Below are the code and all the weights of a small trained network. Each question names an input and a class and asks about switching units off, where a switched-off unit gives its printed mean instead of its output.

import numpy as np


def w(rows, s, z=0):
    codes = np.array(rows[::2]) - 128.0
    scale = np.full(codes.shape[1], s)
    scale[-1] = z or s
    return codes * scale


def f(y):
    return np.maximum(y, 0)


def log_softmax(a):
    a = a - a.max(-1, keepdims=True)
    return a - np.log(np.exp(a).sum(-1, keepdims=True))


def net(x, mask):
    res = np.array(x, float).reshape(1, 6) / 4 @ E
    y = f(res @ A[0][:, :-1].T + A[0][:, -1])
    res = res + np.where(mask, y, B[0][:, -1]) @ B[0][:, :-1]
    return log_softmax(res[-1] @ U[:, :-1].T + U[:, -1])


A, B = {}, {}
E = w([
[46,103,136],'x0',
[113,5,145],'x1',
[195,94,171],'x2',
[146,120,234],'x3',
[189,146,129],'x4',
[101,254,184],'x5',
],0.0067)
A[0] = w([
[109,151,139,38],'neuron 1',
[111,216,101,164],'neuron 2',
[111,86,91,86],'neuron 3',
[136,122,128,57],'neuron 4',
[126,139,138,83],'neuron 5',
[140,124,137,93],'neuron 6',
[163,123,185,50],'neuron 7',
[91,63,183,80],'neuron 8',
[140,126,161,88],'neuron 9',
[228,110,43,216],'neuron 10',
[60,123,127,131],'neuron 11',
[159,149,133,107],'neuron 12',
[174,171,163,85],'neuron 13',
[162,143,175,138],'neuron 14',
[108,134,112,182],'neuron 15',
[163,124,147,65],'neuron 16',
[156,106,165,127],'neuron 17',
[88,157,119,208],'neuron 18',
[162,99,254,150],'neuron 19',
[97,160,147,1],'neuron 20',
[102,176,135,96],'neuron 21',
[144,88,106,182],'neuron 22',
[135,55,85,153],'neuron 23',
],0.016,0.0019)
B[0] = w([
[92,91,183,155],'neuron 1',
[135,162,139,253],'neuron 2',
[116,71,156,194],'neuron 3',
[139,157,125,132],'neuron 4',
[159,157,238,141],'neuron 5',
[87,70,104,138],'neuron 6',
[89,183,182,181],'neuron 7',
[121,174,76,229],'neuron 8',
[176,154,111,156],'neuron 9',
[166,114,163,235],'neuron 10',
[79,137,109,195],'neuron 11',
[93,145,106,163],'neuron 12',
[101,122,145,201],'neuron 13',
[138,157,181,187],'neuron 14',
[94,171,56,162],'neuron 15',
[107,143,116,156],'neuron 16',
[100,157,92,178],'neuron 17',
[114,93,64,195],'neuron 18',
[143,161,102,255],'neuron 19',
[156,108,156,169],'neuron 20',
[154,126,153,194],'neuron 21',
[254,23,163,194],'neuron 22',
[224,29,157,239],'neuron 23',
],0.0062,0.0075)
U = w([
[13,247,40,249],'0',
[139,161,183,7],'1',
],0.012,0.00015)

Each question gives the input, the list of numbers given to net, and the class t.
The units are the neurons (one row each of A and B). Each row of codes is followed by its name. A weight is (code - 128) times the scale printed after its matrix; where a second scale follows, it is the last column's (A, B and U).
mask holds one flag per neuron, in row order. A switched-off neuron (its flag False) gives its mean, the last column of its row in B, instead of its output. The means were averaged over made-up inputs and are rounded, as every weight is.
A unit's drop is (log p(t) with every unit on - log p(t) with that unit switched off) / (log p(t) with every unit on - log p(t) with every unit switched off).
The circuit of an input: a set's keep is (log p(t) with only the set's units on - log p(t) with every unit switched off) / (log p(t) with every unit on - log p(t) with every unit switched off). Starting from the 12 units with the biggest drops (on a tie, the unit counted first), units are removed one at a time, each time the one whose removal leaves the highest keep (on an exact tie, the one counted first), for as long as the keep stays at least 0.8.
circuit, biggest first: the units of the circuit, biggest drop first
most important unit: the unit with the biggest drop
k most important neurons: the k neurons with the biggest drops, biggest first
drop when u is switched off: that unit's drop, to one decimal
input [1,6,-4,1,8,4], class 0: 2 most important neurons -> neuron 23; neuron 22
input [6,0,-5,-7,-3,-6], class 1: 3 most important neurons -> neuron 23; neuron 22; neuron 3
input [2,7,-5,2,-1,8], class 0: circuit, biggest first -> neuron 23; neuron 22
input [-4,7,-5,5,3,8], class 0: 4 most important neurons -> neuron 23; neuron 22; neuron 10; neuron 19
input [-8,2,-4,8,7,4], class 0: circuit, biggest first -> neuron 23; neuron 22; neuron 19
input [2,4,-4,5,-1,-1], class 0: most important unit -> neuron 8
input [0,3,-1,1,2,5], class 0: 4 most important neurons -> neuron 23; neuron 22; neuron 10; neuron 3
input [1,6,-2,0,8,8], class 0: 4 most important neurons -> neuron 23; neuron 22; neuron 10; neuron 3
input [4,8,2,-1,-6,4], class 0: drop when neuron 11 is switched off -> 0.1
input [-5,-5,-5,-4,1,-6], class 1: drop when neuron 10 is switched off -> 0.3
input [3,3,-6,-8,-4,-6], class 1: drop when neuron 23 is switched off -> 0.3
input [8,-2,1,-4,-4,-7], class 1: drop when neuron 23 is switched off -> 0.5
